[137 180 164 157 167 176] : Kip
[110 154 167 164 157 144] : zad
[110 154 143 157 167 162] : Dula
[108 154 137 177 164 157] : lirif
[177  80  73 142 127 131] : magu
[108 179 137 177 164 140] : fud
asked: [137 177 164 157] -> lirif
succ: [180] -> [164]
asked: [164 157 167] -> Kip
succ: [73] -> [142]
succ: [143] -> [157]

[148 106 132 161 125 111 117 128 104 146 139 156  95  83 120 134 121 156
 118  97 128 161 128 149 113 149 147 109 116 129 160 148 172 129 112 160
 144 147 102 116 150 144  73 122 161 171 137 153 108 129 185 170 143 164
 132 107 111] = bolas
[131 117 127 149 151  81 115 101 134 153 142 151 138  94 156 124 102 141
 130 116 115 171 132 148  95 123 140 127 152 149 153 166 149 102 153 128
 120 108 116 127 130 134 108 131 166 138 155 113  77 117 146 150 147 135
 141  97  96] = tavug
[126 118 129 147 150  75 119 100 140 153 150 152 142  96 160 125 100 142
 130 117 117 173 132 147  96 120 140 127 155 124 151 165 147 101 154 128
 121 107 117 127 126 130 111 132 163 133 154 109  77 111 144 143 146 135
 105 101  97] = futor
[134 108 134 159 125  95 128 124 123 148 149 159 108  91 131 137 113 156
 118 103 131 167 131 145 114 138 148 112 129 124 152 147 165 123 117 160
 147 141 107 119 136 135  81 127 151 159 135 140 108 113 177 149 141 164
 115 116 110] = zan
len: [148 106 132 161 125 111 117 128 104 146 139 156  95  83 120 134 121 156
 118  97 128 161 128 149 113 149 147 109 116 129 160 148 172 129 112 160
 144 147 102 116 150 144  73 122 161 171 137 153 108 129 185 170 143 164] -> 54
len: [148 106 132 161 125 111 117 128 104 146 139 156  95  83 120 134 121 156
 118  97 128 161 128 149 113 149 147 109 116 129 160 148 172 129 112 160
 144 147 102 116 150 144  73 122 161 171 137 153 108 129 185] -> 51
len: [148 106 132 161 125 111 117 128 104 146 139 156  95  83 120 134 121 156
 118  97 128 161 128 149 113 149 147 109 116 129 160 148 172 129 112 160
 144 147 102 116 150 144  73 122 161 171 137 153 108 129 185 170 143] -> 53
asked: [134 108 134 159 125  95 128 124 123 148 149 159 108  91 131 137 113 156
 118 103 131 167 131 145 114 138 148 112 129 124 152 147 165 123 117 160
 147 141 107 119 136 135  81 127 151 159 135 140 108 113 177 149 141 164
 115 116 110] -> zan
len: [126 118 129 147 150  75 119 100 140 153 150 152 142  96 160 125 100 142
 130 117 117 173 132 147  96 120 140 127 155 124 151 165 147 101 154 128
 121 107 117 127 126 130 111 132 163 133 154 109  77 111 144 143 146 135
 105 101  97] -> 57
count tavug: [141] -> 2

[122 116 117 129 135 125 113 142 123 124 128 144 136 151 141 166 137 126
 125 125 129 118 130 110 146 103 120 118 150 154 155 132 128 145 142 115
 133 125 128 147 124  93 106 110] : kef
[123 154 136 127 145 123 131 114 134 148 125 116 122 100 133 113 126  85
 134 104 120 131 135 126 114 142 138 112 128 104 127 129 159 149 123 109
 126 118 120 120 138 147 149 139] : Fime
[130 138 142 127 119 133 137 122 130 101 130 111 116 111 121  96 120 129
 124 135 127 140 121 139 113 153 135 138 113 105 104 128 135 114 117 142
 125 126 129 108 133 161 145 143] : fuv
[119 121 148 129 104 143 120 153 116 147 135 113 105 138 135 120 124 140
 100 155 122 144 103 120 130 145 130 144 133 124 113 137 145 115 130 154
 141 115 132 107 131 151 123 130] : kib
[118 150 154 156 132 131 141 116 102 102 129 113 121 107 116  93 119 131
 130 132 127 138 125 144 111 152 135 138 108 105 102 125 127 112 115 141
 124 131 128 110 130 160 148 102] : Tukek
[124 153 132 127 149 121 130 112 135 145 124 120 126 101 134 119 127  83
 138 100 143 128 139 125 116 137 137 109 130 107 132 129 157 153 125 105
 103 119 120 125 137 140 148 137] : dup
[124 155 133 127 150 121 131 121 136 145 123 127 126  99 134 117 127  80
 139  98 144 124 140 126 115 138 138 108 129 105 131 128 158 154 124 103
 101 119 119 125 138 141 149 138] : deru
[123 151 134 127 145 123 129 116 134 146 125 119 124 104 134 118 127  87
 134 105 141 130 136 124 117 139 137 112 130 108 130 130 157 149 125 109
 106 118 121 123 137 142 146 137] : ragel
[133 104 124 129 107 135 128 141 122 111 132 134 130 152 120 133 128 174
 120 156 113 128 118 134 138 121 120 148 123 146 121 126  97 101 129 152
 152 138 136 130 119 120 111 121] : ruzum
[122 112 118 129 130 127 112 147 121 124 129 143 134 155 141 167 137 132
 121 131 127 119 126 110 148 103 119 121 150 156 154 133 127 141 143 120
 137 125 129 146 123  94 103 109] : Kudoz
[124 115 114 129 136 124 115 140 124 121 127 146 138 151 139 167 138 127
 128 123 129 116 133 112 146 101 120 117 148 155 156 130 124 144 142 114
 133 127 128 149 123  91 106 110] : zisa
len: [123 154 136 127 145 123 131 114 134 148 125 116 122 100 133 113 126  85] -> 18
len: [123 154 136 127 145 123 131 114 134 148 125 116 122 100 133 113 126  85
 134 104 120 131 135 126 114] -> 25
count deru: [127] -> 3
count Tukek: [102] -> 4
count Fime: [120] -> 3
asked: [118 150 154 155 132] -> kef
len: [118 150 154 156 132 131 141 116 102 102 129 113 121 107 116  93 119 131
 130 132 127 138 125 144 111 152 135] -> 27

[134 131 121 118 114 120 132 107 127] : Rukem
[128 134 124 119 119 129 125 125 132] : rilak
[126 133 133 123 101 138 130 149 132] : tob
[136 127 120 132 148 127 123 108 131] : negu
[135 126 150 117 131 135 119 108 123] : Mabis
[129 128 135 115 110 141 136 141 139] : Sim
[136 118 132 130 112 128 128 125 140] : degu
[133 128 131  80 105 120 116 134 123] : navit
[121 139 132 132 119 129 121 145 131] : Dadag
[132 132 121 139 132 132 118 135 131] : Kobav
[125 135 125 150 107 142 125 149 129] : pef
len: [135 126 150 117 131] -> 5
asked: [121 139 132 132 118] -> Kobav
asked: [135 125 150] -> pef

